Both labels of each row
[.16, .25, -.26, -.31, .09, -.01, -.07, -.04, -.06, .05, .01, .06, .20, -.16, .06, -.20]  (57) + (269)
[.17, .08, -.19, -.28, -.08, -.19, -.08, .03, .11, .00, .06, -.11, -.05, -.37, -.04, .03]  (56) + (269)
[.12, .13, .12, .27, .07, -.04, -.05, -.05, -.06, -.12, .24, -.07, .01, -.09, -.02, -.02]  (49) + (260)
[.05, -.05, -.33, -.75, .08, -.15, -.13, .05, .13, .21, .01, -.14, .05, -.34, -.13, -.06]  (57) + (269)
[.08, .11, .03, -.18, -.06, -.14, -.08, -.15, .08, -.04, .00, -.06, -.10, -.14, -.03, -.02]  (56) + (260)
[.28, .05, -.04, .09, -.08, -.27, -.06, .01, -.10, -.16, .05, -.10, -.08, -.31, -.32, -.15]  (56) + (260)
[.12, .32, -.26, .00, -.06, -.86, -.12, .04, .05, -.04, .03, .00, .07, -.22, -.05, -.08]  (57) + (260)
[.19, .11, .07, -.01, -.10, -.03, -.07, -.24, -.14, -.38, -.04, -.17, -.02, -.03, -.05, .06]  (56) + (260)
[.00, -.08, -.03, .05, .08, -.14, .07, .02, .03, -.05, -.05, -.09, -.12, .01, -.08, .15]  (49) + (269)
[.14, .07, .00, -.03, .10, -.22, -.09, -.09, .24, .05, -.06, -.08, -.29, -.11, .01, .06]  (56) + (260)
[.18, -.03, -.06, -.23, -.15, -.07, -.02, .08, .17, .19, -.01, .07, -.07, -.13, .04, -.09]  (57) + (260)
[.33, .33, -.17, .02, -.01, -.32, -.34, .01, .15, .09, .01, -.04, -.02, -.53, .07, -.14]  (57) + (260)
[.21, .26, -.16, .09, -.01, -.13, -.17, .14, .16, .04, -.08, .04, .07, -.31, -.06, -.16]  (57) + (260)
[.03, .09, -.12, .14, .02, -.24, -.09, -.05, .04, -.11, -.01, .10, -.11, -.26, -.10, .05]  (56) + (260)
[.11, .19, -.24, .02, .03, -.11, -.38, .04, .01, .08, .11, .14, .08, -.12, -.18, -.19]  (57) + (266)
[.18, .07, .00, .26, -.10, -.17, -.08, -.33, -.07, -.17, -.09, -.15, -.13, -.22, -.13, .11]  (56) + (260)
[.05, .05, -.16, .35, -.02, -.11, -.15, .02, .02, .04, .11, -.01, .01, -.20, -.17, .18]  (57) + (268)
[.19, .18, -.06, -.24, .00, -.06, -.16, -.06, .08, .16, -.02, .00, .15, -.42, .00, -.23]  (57) + (259)
[.27, .03, -.03, -.33, .09, -.29, -.22, -.12, .13, -.14, -.14, -.21, -.17, -.29, -.11, -.08]  (56) + (260)
[.19, .15, -.21, -.12, -.07, -.22, -.15, -.03, .10, .11, .01, -.13, -.15, -.26, -.06, .01]  (56) + (259)
[.16, .21, -.05, .04, .07, -.07, -.08, -.03, .07, -.05, .00, .09, -.21, -.20, -.05, .01]  (56) + (266)
[.15, .08, -.16, -.38, .01, -.32, .00, .01, .03, -.08, .14, -.22, -.14, -.13, .01, .09]  (56) + (269)
[.02, -.04, .03, .12, .15, -.02, -.07, .08, .12, .04, .04, .08, -.03, -.27, -.02, -.06]  (49) + (268)
[.20, .10, .01, -.08, -.06, .11, -.19, .02, -.07, -.16, .02, -.25, .03, -.19, -.06, -.04]  (56) + (266)
[-.02, -.11, -.11, -.55, .23, -.41, -.03, .06, .30, .04, -.11, -.10, -.10, .08, .12, .10]  (56) + (269)
[.19, .49, -.07, .18, -.18, .16, -.24, -.01, -.10, .00, .09, .00, .20, -.53, -.09, -.24]  (57) + (266)
[.13, .27, -.20, -.22, -.17, .03, -.27, -.13, .10, .08, .01, .05, .20, -.36, -.13, -.21]  (57) + (260)
[.20, .10, .15, .04, -.18, -.07, -.14, .02, -.03, -.05, -.02, -.10, -.06, -.17, -.07, -.11]  (56) + (266)
[.15, .03, .07, .15, -.11, -.08, -.06, -.12, -.08, .09, .09, -.04, -.34, -.25, -.18, .01]  (56) + (268)
[.09, .13, -.08, .25, .06, -.23, -.14, -.23, -.02, -.20, .04, -.14, -.11, -.14, -.13, -.05]  (56) + (260)
[.05, .05, -.16, .02, -.02, .03, -.03, .11, .04, .07, .15, .16, .11, -.15, .11, .04]  (57) + (269)
[.23, .17, .03, -.15, -.03, -.16, -.19, -.09, .05, -.16, -.04, -.16, -.04, -.18, .01, -.01]  (56) + (260)
[.23, .12, -.01, .02, -.11, -.22, -.18, -.10, .12, .09, -.03, -.05, -.08, -.21, -.02, .04]  (56) + (268)
[.14, -.04, -.27, -.18, -.08, -.17, -.15, -.01, .21, .17, .04, -.11, .01, -.41, -.12, -.02]  (57) + (269)
[.20, .10, -.03, .12, -.07, -.12, -.11, -.23, -.15, -.20, -.01, -.16, -.12, -.21, -.19, -.15]  (56) + (266)
[.19, -.12, -.15, -.14, .06, -.31, .02, -.09, .15, .01, -.01, -.13, -.12, -.43, -.15, .01]  (56) + (269)
[.18, .01, -.28, -.21, .08, -.13, .05, -.15, .13, .05, .02, -.13, .07, -.33, -.07, -.03]  (57) + (269)
[.18, -.07, .03, .86, .13, -.11, -.14, -.03, .01, -.10, .01, -.22, .05, .02, -.13, .07]  (56) + (269)
[.03, -.05, -.09, -.34, .24, -.13, .08, .20, .23, .23, -.10, -.08, -.09, -.07, .05, .05]  (49) + (269)
[.21, -.04, .03, .19, .03, -.11, -.18, -.07, -.02, -.10, .01, -.04, -.08, -.20, -.08, -.05]  (56) + (260)
[.14, .09, .02, -.13, -.04, -.18, -.06, -.06, .12, -.14, .06, -.10, .00, -.15, .04, .03]  (56) + (259)
